Every row comes from one small tree of marks. The marks that hang from a mark follow it in brackets, in alphabetical order. Every link used is in the known rows. Which tree was each row made from?
Each row is shifted at random along 5 fixed directions that mean nothing.
Known rows:
nofa{bidemin pivo{namak{taran} nunodab{piben}} zosi}: [   3   35   25 -407  215  319  284 -322  -58  247  -40   70  -13  357
  -74  230  301   19    4  -35 -228  -31  159  -58 -367 -128  215 -437
  136  104   47  273 -288  365  189   46 -100   19 -252   82   86  -17
  347   16 -327  -50   23  137   -5  -55  248   44 -256  115  118 -137]
nofa{pivo{giba{tubima}} taran zosi}: [  -2   32   76 -346   -4  180  325  -86 -120    2   -7   19  -17   16
  157 -160  167  -21  -51 -171  139   10  -27   55   18  -19   86   25
  -46  223  -52  171  -75   36  217   14 -113   65  -89  -34 -224   53
  -20   13   47   62   -8  531  102 -104  -84  153   74   61   57   58]
tubima{giba{namak{taran} nunodab pivo} virina}: [ -27   64 -287  267  -20  280 -235  -99  -71  282  110  119  -71  302
 -215   79   22  162 -101 -123  148   -5  253  207 -303  182  170 -319
  282  356 -139  206   34  107 -102  113  -37 -136 -429  -62   24 -137
  112  -51 -574  -25 -121  121   18  -92  367   46 -301  -62   58 -127]
vomu{tubima{virina} zosi{bidemin}}: [-216  112 -323  368   30  -28   -7   27  175   14    3   75 -325  166
   79 -330  -47  160   -2  132 -167  104  250  221 -177  256   88 -212
   95  200 -172  -81 -182  288  -59  172  -48    7  161 -116   54 -213
    0 -283 -507   88  -52 -165  224 -131   57  217 -278   46  -84 -109]
razutub{giba{namak tubima} nunodab virina{zosi}}: [ 220 -225   90  183 -166  -38   -9   47  -64   60  260   96  169  -22
  -67   18 -180  -36 -135 -160  399  -54 -164  -73   38   98   36  298
  126  144  -56   87  228 -173   44   92   77 -195  -81 -140 -117  -80
 -222   82   -5   55 -133  472  -66  -99  -58   19   91 -207  -10   70]
zosi{bidemin{fibab taran{nofa{giba{namak nunodab}}}}}: [  89   13   86 -178   33  280  294  -99  -70 -249  -31  147  146   19
  -49  121  260 -115  156  -39 -118  109 -202 -161 -237   59    7 -174
   48   42  -55  149  -54  410  230 -237 -156  -42   51 -101   61   88
  109  -15 -211   52 -189  -41   15  141 -135   89   36   58   35 -138]
bidemin{fibab{virina} zosi}: [  95  179   38   68  -28   76  194   14   17 -127 -140   35   19  -36
   44  134  269  -20  -68  113  -77   39  -37   -5  -91  -19  -66    7
  -55   99 -213  -20    1  120  249  -32 -162  112  186 -156  -55  101
  -39  -97  -13  175   19  136  119  -64 -136  120   24   50  -17  -76]
nunodab{piben{giba{namak tubima}}}: [-186  -10 -110  -71   67   -1 -175 -119  -50  325   25 -200   71  171
  274  153  -53  181 -191 -204  108  -96  476  121  -10  -95   71  -75
   84   55 -156  -15   22 -189   -3  381 -244   82 -138   89    6  -80
  -31 -161 -207 -130  -15  201   83 -233  175   89 -346   52   21   73]
zigi{fibab{namak virina{vomu{giba} zosi}} taran}: [ 212   87 -149  153 -158  113   85   67   38   51  -27  190  -27  -20
  -18  249  232  -23   -4  167 -118  -58  -69    2 -168  -66   -3   -1
  120   54 -130   19  -18   71  237  -33   20  -47    4 -239   82  157
   25  -53  -62  215  111  205    5  -39  -90   59  -47  -65   25 -147]
bidemin{taran{nofa razutub}}: [ 282  172    1   27   18  258  112  -37  -33  255  101  239  -57  302
 -254  380  318   96 -214  -19  -99  -21  -50   -4 -302 -121   21 -257
  256  241  -78  245 -170  102  238  105   17  -14 -303 -208   67  151
  179   32 -120  137  -39  180  -36  -87    9 -129 -221   42   68 -306]
nunodab{piben{giba{namak{taran{nofa}}}}}: [ -85 -302 -129 -260  129 -238 -207 -237  113  405    4  -77  300  165
   58  359  -56  -60  300 -227 -398 -220  266 -265 -106 -127   93   80
  144 -724  -32 -312   39   89   32  146   56 -121  122   51  353 -105
  -52 -105 -351 -444   54   95 -165   66   53 -132 -198 -141  -54  225]
virina{vomu{tubima} zosi}: [ 196 -241  -71  115  -57 -159  -43  -14  130  -88   23  156   -4   10
   23 -157  -30 -144  323  104 -224   -9 -232 -226 -106  177  -20  168
  103 -298 -182 -302  130  267   63 -230  130 -135  333 -219  125 -199
 -123  -88 -163  -31  -65   42   24  143 -190   98  140 -232  -91  101]
fibab{bidemin virina{zosi}}: [ 135  189 -116  166  -31  133   83  -47   78  143  -24   31 -179  -18
  182  252   94  105 -271  104   51  -25  200  -12 -205 -231  -68 -261
   39  168 -115   20  -45  115  183  107  -56   97  -85  -70  105   42
  199 -153  -80  112  149 -115   47 -151  263  182 -315   46   73 -193]
zosi{bidemin{taran{nofa{pivo{nunodab{piben}}} razutub}}}: [ -93 -178  -53 -213  -52 -206  257   -2   76  149   39  -60   50   49
  208  109   72  -64   10 -165   48 -122   75    6  125 -211   14  194
  -55 -276  108  -67    5  -24  190  271  -42  -77  101  -77   47  147
 -136 -114   46  -85   65  341  -50 -125 -289   46  -23   14  -23   34]
fibab{bidemin{taran{razutub}} virina{vomu{giba{pivo} tubima}}}: [ 247  -50 -299  244 -175  -68 -172  -25  218  542   25   71  182   85
  -35  174 -114   71  -80  -30  -98 -295  184  -65  -84 -276    9   12
  199 -366 -172 -248   55  -95   98  323  109  -88  -48 -136  291   36
   74 -103 -125  -48  231  328 -144 -120   74 -145 -319 -127    4  -33]
nofa{bidemin{fibab taran} pivo{nunodab} zigi zosi}: [  12  -35  120 -406   19   93  480 -137  -40  106 -106  312   68  130
 -214   23  373 -178  313  -10 -435  -76 -234  -86 -244  124  158   -5
   92 -124   64  188 -355  384  413  -71    3  -13  156 -151   63   97
   -1   79 -267   50  -55  350  -60   76 -299 -128  127   70    5 -104]
nofa{bidemin{fibab} zigi{pivo taran}}: [  -3   34  -62   45 -173   36  324   39  -73  295   10  279  -23  168
 -242  240  288  -28   47   32 -216 -149  -57  186 -133   36  141   58
  186  130   59  205 -310   28  341  222  140  -36  -55 -222   30  281
 -112   17 -164  179   26  370  -73  -83 -280 -167  -31   99   28 -189]
pivo{giba{tubima{virina{vomu zosi}}} namak nunodab{piben}}: [  31 -110  -35 -218   53   45  -31 -161  -64   90   78   43  134  188
   74  -39  121  -52  110  -90   -1  -40   11  -21  -69   46  173   70
  127   35 -112   45  129  168   28  -92   17  -70 -177  -96  -21 -201
  -51   -4 -166  -88   73  301   64    3   -9   -8  106 -177  -12   73]
zigi{fibab{namak} pivo{giba{tubima} nunodab{piben}} taran}: [ 115  -31   68 -435  -11  122  354  -46 -223 -253  -50  -18  124 -106
  293  177  418 -211  101  -30  108   69 -194   10   48 -100   87  232
  -92  106   32  152  195   74  289 -257   23  -52 -181 -118 -156  169
 -134   34  141   98   62  425   47   30 -223  112  336  -31   41   42]
zigi{fibab pivo{nunodab}}: [  45  -64  -18 -343   98   29  197  -75  -36 -124  -79 -106  -12   28
  217  179  267  -88   39   70  -37   38   10  -37  -46 -125   55    9
  -70  -67   40  -17   72  186  174  -85  -23  -31  -37  -38  -17   66
   -6 -105  -42   -6   39   85   37  -33  -56  175   29   20   30   50]
pivo{namak{taran{nofa}} nunodab{piben{giba}}}: [ -96 -161  -62 -415  201 -110  120 -189  -51  -24    3  -86  143  169
  206  255  233 -100  188 -158 -183   13  100  -76  -66  -80  114   18
  -30 -238   73   -4   73  266   86 -104  -60  -92  -22   26   70  -85
  -43  -92 -209 -206   -4  108    5   23  -17   95   46  -50  -20  102]
bidemin{taran{razutub} zosi}: [ 113  -65 -101   70  -56 -137  -67  -19  154  545  -32   81  129  220
 -139  344   62   30  -53  -64 -209 -308  125  -39  -70 -253    6  109
  186 -393  -62 -173  -61 -126  212  405   47  -76   25 -170  199  166
  -37  -49  -71  -81  216  497 -147 -136 -173 -257 -217  -68  -24  -45]
nunodab{piben{giba{namak}}}: [ 422  -54  216 -301 -110  286 -147 -221 -118  438  116  322  364  161
 -277  375  -54 -108  137 -143 -138 -174  -97 -374 -292  -96   57 -115
  400  -73 -139  105   29    5  125 -124  256  -15 -295 -144  229 -117
  101  293  -93 -190  -98  177 -208  162   87 -392  -26 -216   68  -37]
vomu{giba{nunodab{piben} pivo{namak}} tubima zosi{bidemin}}: [ 324  -72  -35  -78 -259  278  -72 -143  -32  369  192  265  295  170
 -113 -209 -352  -29   53 -107  197 -143    4 -109 -155  -34   99 -150
  351  150 -135  118   69  -66  -51  102  283 -149 -354 -127  128 -225
  121  230 -149  -13 -142  230  -69   30   94 -226 -103 -186   49  -63]
nunodab{piben{giba{pivo{namak{taran}}}}}: [  71 -256  -17 -224  -68 -202  -68 -112  -51  273   60  192  346  102
 -104  211  -37 -186  327 -181 -287 -169  -52 -164  -37   88  107  295
  166 -361  -76 -106   76    9  116  -72  202 -131   77 -151  168 -126
 -275   96 -201 -244  -54  336 -150  133 -205 -259  176 -217  -65  157]
fibab{namak{taran{razutub{giba{pivo{nunodab} tubima}}}} virina}: [ 280   23 -289  140  -45   79 -221  -60   73  718   27  147  241  297
 -247  489   70  142 -264 -103  -89 -312  246   64 -212 -245  103  -90
  294  -91    5   66  -29 -154  134  405  218 -144 -376 -123  222  102
  146   21 -216  -30  227  438 -175 -201  292 -252 -376 -108   52 -118]
zosi{bidemin{taran{nofa{pivo} razutub{giba{namak} virina}}}}: [  -7 -235  -33  -97   76  -34  156 -104  112  -16   -6   -3  162   40
  -15  124   98  -78  178 -149 -184  -20  -64 -208 -118  -37   48   16
   17 -440    3 -142   -5  332  146    0  -47 -146  198  -37  201   52
   14 -136 -248 -147  -44  147  -79   81 -127   80  -75   -5  -21   59]
taran{nofa{nunodab zigi zosi} razutub{giba{tubima}}}: [-166    5 -125 -151  220 -120  180  -55  109  219   94 -146 -183  348
   77   19  321  143 -172 -111    3  -27  193  155  -40 -104  126  -31
  -31  -14   51  128 -218   86  156  402 -233  -62   -1  -34  -83   47
   48 -209 -201   58  135  291  104 -288  -17  222 -264   98  -34  -23]
zosi{bidemin{fibab{virina zigi} taran{nofa{giba}}}}: [-160   76 -243  129  -44  -57  188   23  119  229  -77  -37   -8   59
  135  315  163  153 -201    5  -71 -128  303  197  -62 -176   -7  -98
   -4  -47   -6   -8 -224    9  226  451 -215   55   91  -60  114  238
   55 -261 -163  117  134   89   42 -257  -35   99 -373  178   10 -173]
namak{taran{nofa{pivo}}}: [ 379   -8  182 -217 -138  236  378  -45 -153 -146   81  234   72  -31
  -69  209  230 -179   18 -107  156   65 -353 -149 -106  -92  -40    1
   28  234   44  241  124  123  256 -324  211  -51 -195 -187 -138  129
    0  196  177   47 -171  261  -54   82  -69   25  272  -78   77  -79]
fibab{namak virina{vomu{tubima zosi}} zigi}: [ 410  197   37  152 -306  174  338  133 -123 -345  -56  286  -22 -296
  198  -76  110 -116  -89  101  242  140 -317   40  -51   84 -131   98
  -50  485 -122  176  185   87  295 -331  140   75   -7 -319 -209   -9
  -88   66  210  393 -108  126  148  -16 -106  217  312  -79   17 -140]
fibab{namak zigi{pivo{giba}}}: [ 428  -60   10 -209  -66  197   82 -150 -140  158 -111  222  237  -32
  -65  479  179 -119  100    5 -131 -109 -141 -164 -265 -103   32  -65
  185  -82  135   96   26  173  306 -166  318  -73 -249 -169  180   37
  114  112  -48    0   39  132 -111   79  126 -113   31 -107   79  -78]
nofa{nunodab{piben{giba}} pivo zigi}: [  36 -166  129 -562  213   84  105 -286  -80   85  -32  158   91  225
 -130  116  271 -148  356  -15 -414   14  -53 -262 -308   91  176 -146
  152 -234   29   82 -223  418  202 -188  -66  -36   92  -55  170 -140
  117   25 -364 -203 -175  -60  -50  187  -52  -24   -5  -28    0   45]
taran{nofa{zigi{bidemin fibab} zosi} razutub}: [  30   20   57 -302   -1   -1  361  -54  133   73   23   53  -41  126
   36  151  295 -108   79  -40 -162  -84 -117 -128  -67 -235   40   57
  -18 -229   54   24 -111  199  301   33   69  -11   51 -135   32  194
   15  -26   42  -22  182  267  -53  -45 -207   22   28    7   12  -30]
zosi{bidemin{fibab{namak virina zigi} taran{nofa}}}: [-111   75 -155  161 -102 -147  398  145   -8 -203 -139  110  -27 -168
  154  175  275  -37   19   44 -132   51  -33  204  -10  122  -49  153
 -137   44   35   43 -115  177  366   63 -152   23  304 -212  -14  203
 -217 -220 -110  249  -31   91  114 -112 -318  183   67  129  -57 -152]
razutub{giba virina{zosi{bidemin}}}: [ 295  -16   -5  303 -159  181  -98  -39   71  479  203  258   26  206
 -311  288  -87  164 -278   17  136 -156   27  -43 -267  -71   37 -180
  365  229 -104  147 -144  -91   51  320  120  -77 -249 -170  148  -30
  145   61 -175  116   35  209  -99 -148  149 -150 -345  -96   59 -235]
zigi{bidemin fibab{namak virina{zosi}} taran{razutub}}: [ 225  154  -18  -37 -125  235  266   24   68    2  -33  189  -12  -12
    0  373  367 -126  -21  163 -137  -64 -170 -127 -195 -310    0  -39
   75  -21  -57   57   -8  179  344 -132   93   -9  -87 -216  125  333
  110    6   80  123  252  192  -95   15  -94   -3   -5  -31   84 -206]
zosi{bidemin{fibab{namak virina{vomu}}}}: [  82  -23 -114  121 -179  -16   90   47   92  102  -97   94  144  -53
   23  161   15  -22   11   41  -84 -133   43   -3  -43  -56  -32   49
   45 -114  -27  -84  -20   57  192  131   18   -1  165 -147  113  105
  -48  -99  -40   60   76  141  -14  -78 -129   43  -74  -15   -6  -44]
fibab{namak{taran{razutub{virina}}}}: [ 144   -5 -118  177  -36  -17   88   74   -8   14   -1  238  -10  156
 -208  232  230  -56   54    1 -221  -10 -126   70 -165  137   64   90
  117   57   50  111  -21  192  214  -79  123 -127    0 -250   37   59
 -135  -31 -228   36  -32  252  -35    2 -162  -31   85  -85  -27 -105]
nofa{nunodab zigi{taran}}: [ -57  -65   40 -258  -18   88  280  -85  -40   49    1  -29  -90   67
  173  128  173  -33  -57  -47  123  -57  126   29  -33 -225   49  -92
   -2   57  120  124  -59   87  184  124 -102   23  -82    0  -61  169
   94  -59   40  -47   30  196   -3 -106  -34  161  -98   89   73  -16]
pivo{namak{taran} nunodab}: [  39 -274 -206 -155   23 -190  -89 -107   71  483   17  132  238  296
 -203  365   13  -77  171 -110 -334 -298  133  -33 -100 -115  180   96
  203 -426  177  -89  -20  110   92  179  252 -224  -85  -88  239  -17
  -63    6 -256 -263  154  342 -197  -24  -20 -264  -73 -171  -20   78]
fibab{bidemin{taran} virina zigi}: [  83   16  -80  112 -162 -231  339  115   -6 -124 -105  225  -16 -321
  116  204  149 -193   92   28 -149  -18 -154    5    3   19  -68  310
 -131 -123   -4  -66   64  178  399 -166   77   15  281 -263   40  106
 -281 -100   -3   96   69  137  -33   33 -272   28  254  -48  -62  -61]
vomu{giba{namak} tubima{virina}}: [ 128   51 -156  228  -93  222 -142  -23  -25   88   94  129  -38  177
 -147 -195  -45   92   62   26   18   43   62   94 -198  248  121 -177
  249  266 -164   78   25  141  -67  -13   42  -47 -148 -161   18 -223
   -3  -39 -364   39 -193  130  126  -40  114   34 -113 -107  -14  -39]
zigi{bidemin{fibab zosi} pivo{namak nunodab}}: [  -3  132  -35 -173  184  170  322 -123 -124 -215 -160  -51   -2  164
  104  267  506  -39    7  178 -152  137  -56   85 -208  -33   99 -171
  -45  190    2  130 -102  361  257 -107 -230  -13  -45  -76  -43   94
   75 -145 -186  233   37   30  144  -68  -41  221  -21  147   47 -154]
giba{namak{taran{razutub}} nunodab{piben} tubima{virina}}: [ -83 -169   77 -217  -35  100  111  -63  -57 -268   32 -214  170  -77
  371 -218  -71 -162   46 -353  434   61   45  -78  162  -98   15  195
 -180  -28 -122  -19  542   71   19 -201 -134  -52 -109   67 -227   38
 -167  -37   32 -284 -112  358   15   51  -26  238  229 -106   29  262]
zosi{bidemin{fibab{namak zigi} taran}}: [ 155  -29  -33   53 -215   95  178   18   -9  207 -109  239  196  -63
  -76  370   55  -47   23    6 -103 -185  -12    0 -153  -79  -23  -26
  138  -68   77   56 -102   61  323  137   71   -2    0 -170  173  216
   -6    5  -53   59   17  196 -103  -49 -128 -141  -85   19   44 -178]
piben{giba{namak nunodab pivo}}: [-157  -67 -214  -97   -2   13 -195 -116  -71  346   21 -193  162  120
  317   86 -148  173 -224 -318  253 -130  452  150   26 -117   52  -67
   78   34  -93   11   79 -237  -31  418 -195  -41 -218  101    9 -103
  -11 -114 -251 -119  -52  272   27 -259  250  128 -372   33   57   88]
vomu{tubima{giba virina}}: [ 276   10  -20   41 -230  314 -194  -86   63  325  101    4   38   96
   36   22 -187  103 -165  -37  374 -156  199  -34  -90 -230    7 -233
  232  147 -115  -13  201 -145  -99  156  186   70 -385  -35   19  -58
  181   49   57 -108   46  257  -10 -139  314  -15 -234 -129   86   13]
piben{giba{namak{taran{nofa}} tubima} nunodab}: [ 110  108  -70 -139  138  110 -132  -81 -175  179   43  154  125  195
  -33  175  130    8   49 -184 -125   49   35  -82 -214  144   51  -95
  196   81 -112  105    5  138   85 -102   -6  -42 -131  -99   63 -174
  -13   38 -323  -55 -173  169   -8   11  144  -84  -76  -75  -17  -63]
virina{vomu{giba{namak{taran} pivo tubima} zosi}}: [ 102 -265 -126   24  -94  -95   11  -52   24 -194   13   29  230 -106
  140 -324 -156 -185  342 -157   -2   16 -180 -180   31  175   14  242
   -8 -282 -186 -256  326  200  -12 -273  103 -220  212  -93    1 -206
 -197  -35 -188 -122 -139  254   13  157 -110  164  234 -212  -70  252]
pivo{giba{tubima} namak{taran} nunodab}: [  47  -39 -101 -202   41  131   65 -118 -136  181   49   57  152  230
    1  129  182    1  -58 -172   61  -93   67  129  -59  -83  178  -16
  116  171   45  192   68   82   71   25  111  -90 -372  -56  -67  -45
    9   46 -100  -87  107  448    9  -97   93  -69   28  -88   46  -15]
piben{giba{namak{taran{nofa}} pivo tubima} nunodab}: [ -54   -4   24 -300  -31  -20  166    7 -264 -277   22 -177  181 -189
  586 -155    7 -101  -32 -372  469  146    7   23  235   44  -79  251
 -203  168  -97   51  382 -103   74 -165 -151   16  -25   25 -282  -89
 -277   -8  104  -26 -236  434  118  -88  -16  296  238  -14   -1  189]
virina{vomu{tubima} zosi{bidemin{fibab taran{razutub}}}}: [  52   56  -86  285 -102  139  181   75   86 -202   -3   27 -197   57
  225 -186  133   81  -79  134  134  104  -58   85 -111   42  -77 -149
   19  261 -247  -21   -8  190  103   17 -232   36  118 -150  -41   50
   67 -205  -72  252  -62   24  185 -109 -133  325 -134   54   19 -198]

Which tree is each row?
[ 142  104  -93  134  -44   18  193   40  -40   -9  -62  292  -94  -57
 -119  291  249  -74   -8   90 -221   34  -93    5 -202   58   13   20
   63   95  -89   49  -62  237  283 -148  105   11   73 -242   70   78
  -48  -53 -143  136   16   60   -3   48  -62  -15   53  -16  -17 -158] | fibab{virina zigi{taran}}
[  29  -83   59  138 -157  -20  239   62   76 -173    6   84   -5 -102
  128  -13    2  -61    7   14   84   18 -112  -51   -8   31  -72  121
  -24    9 -113  -70   69  128  165  -25  -73    8  216 -136  -15   76
 -131 -100   -7   61  -51  167   26  -19 -234  130   59  -11   -7  -41] | razutub{virina{zosi{bidemin{fibab taran}}}}
[ 243  135  -31  195 -279  297    8  -13   77  249   89  134  -74   54
   45    2 -154  124 -289    2  355  -87  110   20 -117 -198  -55 -251
  196  384 -154  103   52  -92   12  173   87   72 -294 -127  -54   10
  173   36   59  109   50  152   22 -181  185   68 -237  -51   99 -159] | tubima{virina{vomu{zosi{bidemin}}}}
[ 230  171   21  178 -283  109  241  110  -21   40   62  250  -19   -4
  -67  142  175  -39 -149  134  104  -50 -196   58  -58  -75  -46   84
  101  363 -143  140  -29  -75  253   19   37   43  -40 -295  -94  150
 -103   48  141  276   60  227   18 -125 -194   -4   71  -46   38 -219] | zigi{bidemin{fibab{virina{vomu zosi}}}}
[  56 -260 -103  -67   -5 -122   52  -96  -30   94   78  -14  242   54
  -18  214   62  -54   68 -181    4  -82  -10  -28  -17    8   89  155
   31 -184   22  -21   99   42   83   51   80 -193  -18  -46   42  -27
 -138  -32 -174  -83  -49  332  -47  -31   -9   62   24  -87  -17  134] | razutub{giba{pivo{namak{taran{nofa}}}}}
[ 236  -84  -42  -87  -60  365 -210 -189 -106  181   70   44  303   80
  -62  -78 -190    3    0 -220  253  -54   80 -139 -173   24   88 -171
  225   70 -168   64  274   53  -46  -59   43 -121 -355    0   34 -172
  115  100 -258 -150 -193  267  -37   49  317  -33 -115 -144   76   88] | vomu{giba{namak nunodab pivo tubima{virina}}}
[ 198 -111  -85   99  -36  131  -18  -92   28 -239   30  -56  -52  -20
  279 -272  -32    3   88   76  168  122  -72 -125 -120   87  -53 -125
   48   62 -258 -155  207  209  -51 -196  -83  -59   68  -62    5 -222
   88 -132 -130   70 -162   -4  170   27   97  368  -51 -100    9   44] | virina{vomu{giba{pivo} tubima} zosi}
[  17 -123 -153   40 -143    5 -167  -75   87  258  122 -107  -33   96
  254 -133 -178   78  -52  -55  334 -117  267   65   22  -76   50  -17
  120    9 -128 -127  219 -141 -126  228   53  -23 -182  -16   13 -157
  -15  -92 -105 -101   33  253   59 -168  183  113 -176 -139    5  106] | vomu{tubima{giba{pivo{nunodab{piben}}} virina{zosi}}}
[ -54   19 -149  195  -72  198  -50  -58   67 -189   20  -47 -153    4
  169 -248  -49   48   79  -16  203  122   97    7 -142  122   20 -229
   48  156 -192  -62  164  300 -129 -136  -95  -23  -19  -32  -29 -191
   85 -173 -299   -9  -57  -74  150  -10  178  375 -110  -60    9   25] | tubima{giba{namak} virina{vomu{zosi{bidemin}}}}
[ 147   49 -122 -134    9  -69  189    6   10   90  -53  146  -10   15
  -27  285  292 -118   62  150 -257  -38  -78  -17 -123  -62   82  104
   18  -91   15    6  -50  194  296  -74  123  -67   17 -216   99   66
  -78  -61 -136  108  153   83  -50   -7 -121  -40   66  -54  -15  -74] | zigi{fibab{bidemin virina} pivo{nunodab}}
[ 367 -188   41  170  -11  273 -211 -205   55  261  203   10  162  160
 -118  332 -154  129 -235  -55  263  -93   60 -296 -314 -176   24 -290
  316   21 -116   27   99   32  -71  153  -22 -161 -300   39  178 -100
  332   16 -190  -36  -58   79 -133  -80  396   89 -422 -139  117  -68] | razutub{giba{namak} nunodab virina{vomu zosi}}
[ -17 -139 -210  182  -40    5 -107  -64   -2  -45  100 -123  -52  102
  303 -298 -116   92    3  -42  249   62  144   76  -45  143   29  -42
   75  137 -251  -82  173   15  -95  102 -234 -126   -5  -36  -33 -240
  -21 -185 -283   81 -188   80  179 -105   62  346 -167  -79   -7   51] | virina{vomu{giba{namak nunodab{piben} pivo} tubima} zosi}
[-197   85 -192  147  -97  -75  242  132   85 -201   -2  -93 -182   12
  304 -310   57   70  -49    8  135   83  120  243   89   30  -28   21
  -99  184  -88    5  -55   70   54  205 -202  -12  177 -103  -89   27
 -139 -239 -128  136  -20  129  203 -196 -253  317  -95  105  -50  -91] | vomu{giba zosi{bidemin{fibab taran{razutub}}}}
[ 114   -1 -116  215 -171  -39   71   55   71  111   67  216  -83   65
  -34  -79  -68    6  -21   35  -10  -45  -54   26  -77   60  -12   20
  143  140 -115  -18  -59   48   80   92   95  -69   78 -222    7  -84
  -63  -36 -105  133   -7  107   33  -72 -145   54  -42  -81  -29 -103] | virina{vomu{zosi{bidemin}}}
[  18   -3 -153  128 -137   42  109    8  -35  301  -24  207   76  118
 -158  249   86   39    5   -2 -127 -144   59  141 -157   58  101  -35
  189   78   30  104 -213   65  215  236   94  -58  -68 -183  141   81
  -42  -40 -240   94   38  147  -36 -104  -75 -121 -153   14   19 -174] | zosi{bidemin{fibab{zigi{pivo{giba{namak}}}}}}
[   7   60  -87 -161   65  175  -99 -137 -119  121    8  -71   53  102
  236   86   24  124 -222 -177  204   26  256   56 -107  -67   10 -201
   84  236 -149  114   47  -52   12  136 -174   29 -238   37  -30 -132
   91  -59 -208  -32 -117  110   77 -146  247  159 -265   44   67  -38] | piben{giba{nunodab pivo}}
[  12 -106  -75 -215   -2 -182  249  -18   36  174  113   75    2  229
  -24   91  238 -103   67 -213  -56  -85  -85   29   43  -99   92  254
   -4 -124   54   91  -13    2  196  102   94 -164  -37 -173  -56   80
 -166   16  -51  -89   82  471  -63  -72 -251  -28  127 -105  -36   17] | namak{taran{nofa{pivo{giba{nunodab{piben}}} zosi} razutub}}
[ 159    0  104 -262 -166  317  310 -177  -84  253  -40   52  271  102
  -30  231  203  -34  -49 -124  100 -210   -3  -14  -89 -310   96 -113
   96   67   18  196  -78  -31  265  145   69   34 -273  -25  -14  220
  149  142  101  -13  109  517  -72 -114   23  -75  -52   35  141  -61] | nofa{bidemin{fibab zosi} pivo{giba namak{taran}}}
[  58  191 -249  164  -10   62  213    5   26  103 -179   45  -40   41
   50  488  460   15  -86  255 -258  -46   34  122 -191 -195   47  -31
   29  -12  -87  -37 -138   86  343  127 -124  -34   17 -191   81  315
   59 -192 -122  331  283  215   26 -143  -73  117 -175  102   38 -199] | zigi{bidemin{zosi} fibab{namak virina{vomu}} pivo taran}
[-214 -138 -274 -138  -42 -158 -203 -102   62  706   58 -231  185  306
  271  310 -140  192 -263 -271  202 -358  639  261  132 -379  145   29
  105 -128   72  -30   72 -377  -46  670  -60  -24 -347  108   39   45
  -44 -121  -86 -245  263  531  -62 -394  208  -84 -398  -32   45  107] | pivo{namak{taran} nunodab{piben{giba{tubima{virina}}}}}
[ 202  -28   28  -59 -247  145  149   49 -141 -138  138  132  149  -79
  116 -362 -171 -145   44 -237  422   35 -193    1   95   52   -9  186
   26  299  -90  162  333  -68   38 -166  150 -154 -186 -158 -239 -103
 -191  172   52   13 -185  407   29   18 -103   59  286 -182    7   64] | vomu{giba{namak{taran} nunodab tubima} zosi}
[-162 -252 -121  -97   45 -230  231  -44  115  -48  -78  130    8   26
   26   59  163 -147  404   43 -463  -46  -99  -95 -134  157   74  130
   -5 -476   45 -186 -169  427  264  -56   -2 -144  428 -152  217   38
 -138 -187 -336  -48  -18   30  -10  112 -314   75   51  -15  -77   34] | virina{zosi{bidemin{taran{nofa{pivo{namak} zigi{fibab}}}}}}
[ 158   86   81 -173 -154  152    1  -26 -174  310  162  140   88  129
   51   85    2   25 -197 -174  328  -79   64   87    1  -55   64   50
  188  414  -80  275  104 -245   85  136   32   38 -380 -152 -152  -84
 -108  155   42   46  -56  422    9 -168    9 -133   29 -115   43  -64] | pivo{nunodab{piben{giba{namak tubima{virina}}}}}
